Below is a small trained network, with its code and all its weights. Each question gives an input and a class and asks what happens when units are switched off, that is, made to give their printed mean instead of their output.

import numpy as np


def w(rows, s, z=0):
    codes = np.array(rows[::2]) - 128.0
    scale = np.full(codes.shape[1], s)
    scale[-1] = z or s
    return codes * scale


def norm(h):
    return h / np.sqrt((h * h).mean(-1, keepdims=True) + 1e-5)


def f(y):
    return np.maximum(y, 0)


def log_softmax(a):
    a = a - a.max(-1, keepdims=True)
    return a - np.log(np.exp(a).sum(-1, keepdims=True))


def net(x, mask):
    res = np.array(x, float).reshape(1, 8) / 4 @ E
    u = 0
    for l in range(2):
        y = f(norm(res) @ A[l][:, :-1].T + A[l][:, -1])
        res = res + np.where(mask[u : u + 6], y, B[l][:, -1]) @ B[l][:, :-1]
        u += 6
    return log_softmax(norm(res)[-1] @ U[:, :-1].T + U[:, -1])


A, B = {}, {}
E = w([
[88,167,68,193,54,7,77,121,88,167],'x0',
[131,124,128,130,136,127,120,129,123,129],'x1',
[64,188,144,113,170,145,59,163,195,150],'x2',
[178,171,52,139,155,238,134,21,142,203],'x3',
[98,36,112,181,105,146,135,167,189,196],'x4',
[133,134,127,119,121,127,137,134,133,137],'x5',
[123,127,131,135,131,129,133,124,130,123],'x6',
[139,125,136,114,124,126,117,124,125,134],'x7',
],0.014)
A[0] = w([
[208,17,146,122,108,149,207,118,59,70,51],'L0N1',
[183,69,215,87,196,233,184,169,168,63,7],'L0N2',
[48,182,195,99,192,183,72,172,214,103,71],'L0N3',
[156,206,187,87,180,159,159,145,93,45,81],'L0N4',
[105,61,236,95,137,91,156,194,156,42,69],'L0N5',
[129,7,161,120,139,174,151,166,201,166,100],'L0N6',
],0.021,0.011)
B[0] = w([
[169,137,179,129,116,61,210,100,209,189,226],'L0N1',
[4,159,58,43,109,141,87,102,112,189,255],'L0N2',
[179,137,168,131,115,69,192,104,205,182,235],'L0N3',
[129,59,113,149,135,144,83,97,168,43,214],'L0N4',
[182,184,151,141,143,155,114,210,29,122,241],'L0N5',
[128,42,102,191,142,160,99,119,160,73,228],'L0N6',
],0.024,0.021)
A[1] = w([
[84,77,140,196,135,159,139,143,133,109,42],'L1N1',
[145,156,144,105,140,122,123,47,122,36,26],'L1N2',
[122,166,138,143,182,152,102,145,178,130,34],'L1N3',
[156,116,136,105,128,134,187,117,99,131,3],'L1N4',
[160,126,110,103,174,251,168,52,161,142,191],'L1N5',
[113,135,110,180,97,35,109,119,104,116,107],'L1N6',
],0.032,0.0033)
B[1] = w([
[151,102,134,105,143,138,107,74,179,37,175],'L1N1',
[124,1,104,161,132,161,132,161,187,112,186],'L1N2',
[121,108,143,144,112,110,217,52,87,98,166],'L1N3',
[135,201,133,148,142,152,130,57,160,111,155],'L1N4',
[189,216,167,142,137,130,135,181,11,110,248],'L1N5',
[60,125,114,74,123,123,108,138,134,149,214],'L1N6',
],0.02,0.019)
U = w([
[2,157,56,52,101,143,78,106,107,176,158],'0',
[206,157,176,143,104,69,233,82,225,202,2],'1',
[220,217,150,150,154,204,96,189,9,79,204],'2',
[136,6,76,173,140,198,76,98,195,35,132],'3',
],0.0096,0.0027)

Each question gives the input, the list of numbers given to net, and the class t.
The units are the neurons (one row each of A and B). Each row of codes is followed by its name. A weight is (code - 128) times the scale printed after its matrix; where a second scale follows, it is the last column's (A, B and U).
mask holds one flag per neuron, layer by layer. A switched-off neuron (its flag False) gives its mean, the last column of its row in B, instead of its output. The means were averaged over made-up inputs and are rounded, as every weight is.
A unit's drop is (log p(t) with every unit on - log p(t) with that unit switched off) / (log p(t) with every unit on - log p(t) with every unit switched off).
The circuit of an input: a set's keep is (log p(t) with only the set's units on - log p(t) with every unit switched off) / (log p(t) with every unit on - log p(t) with every unit switched off). Starting from all 12 units, units are removed one at a time, each time the one whose removal leaves the highest keep (on an exact tie, the one counted first), for as long as the keep stays at least 0.8.
circuit, biggest first: the units of the circuit, biggest drop first
most important unit: the unit with the biggest drop
k most important neurons: the k neurons with the biggest drops, biggest first
top k neurons in layer l: the k neurons of layer l with the biggest drops, biggest first
drop when u is switched off: that unit's drop, to one decimal
input [0,7,2,-2,3,-6,-2,2], class 3: circuit, biggest first -> (L0N6)
input [-1,0,3,-4,-4,-6,7,-6], class 2: 2 most important neurons -> (L0N5 L0N1)
input [-5,-5,2,-6,-1,-2,-7,-5], class 2: 2 most important neurons -> (L0N5 L1N6)
input [5,5,-3,-2,2,5,-7,8], class 0: top 2 neurons in layer 0 -> (L0N6 L0N4)
input [-7,4,-2,-4,7,-2,-3,-8], class 0: 3 most important neurons -> (L0N2 L0N4 L1N2)
input [3,4,6,8,4,8,-2,2], class 2: 2 most important neurons -> (L0N1 L1N5)
input [-3,0,0,-4,-4,-2,7,-4], class 2: 2 most important neurons -> (L0N5 L0N6)
input [6,-1,6,7,-2,3,6,-3], class 2: 2 most important neurons -> (L0N2 L0N1)
input [-4,5,-1,0,-6,8,-1,-4], class 3: 2 most important neurons -> (L0N4 L1N2)
input [4,-8,3,4,6,3,2,-7], class 3: circuit, biggest first -> (L0N2 L0N1)
input [3,4,-1,-1,-3,0,-4,-3], class 0: top 2 neurons in layer 0 -> (L0N6 L0N4)
input [3,-5,7,8,-6,-6,5,-4], class 2: 2 most important neurons -> (L1N5 L0N1)
input [-4,8,-5,-1,-8,-7,-4,6], class 3: 3 most important neurons -> (L0N4 L1N2 L0N3)
input [1,5,-4,-5,-3,-8,6,-8], class 2: most important unit -> L0N5
input [-3,1,-1,-2,5,-4,-8,8], class 3: 2 most important neurons -> (L0N6 L1N1)
input [4,3,-5,-5,-7,-2,7,8], class 3: top 2 neurons in layer 1 -> (L1N2 L1N5)
input [3,-8,-1,4,-7,7,3,6], class 3: 2 most important neurons -> (L1N2 L0N2)
input [8,-1,-6,3,4,-1,0,6], class 0: top 2 neurons in layer 0 -> (L0N6 L0N4)
input [-8,6,-7,1,1,5,7,-6], class 0: top 2 neurons in layer 0 -> (L0N2 L0N3)
input [4,-8,8,0,-4,-8,1,-4], class 1: top neuron in layer 0 -> (L0N3)
input [2,4,-4,-6,-8,3,4,-4], class 3: top 2 neurons in layer 0 -> (L0N4 L0N3)
input [6,-5,-5,3,0,6,5,-3], class 0: drop when L0N6 is switched off -> 0.9
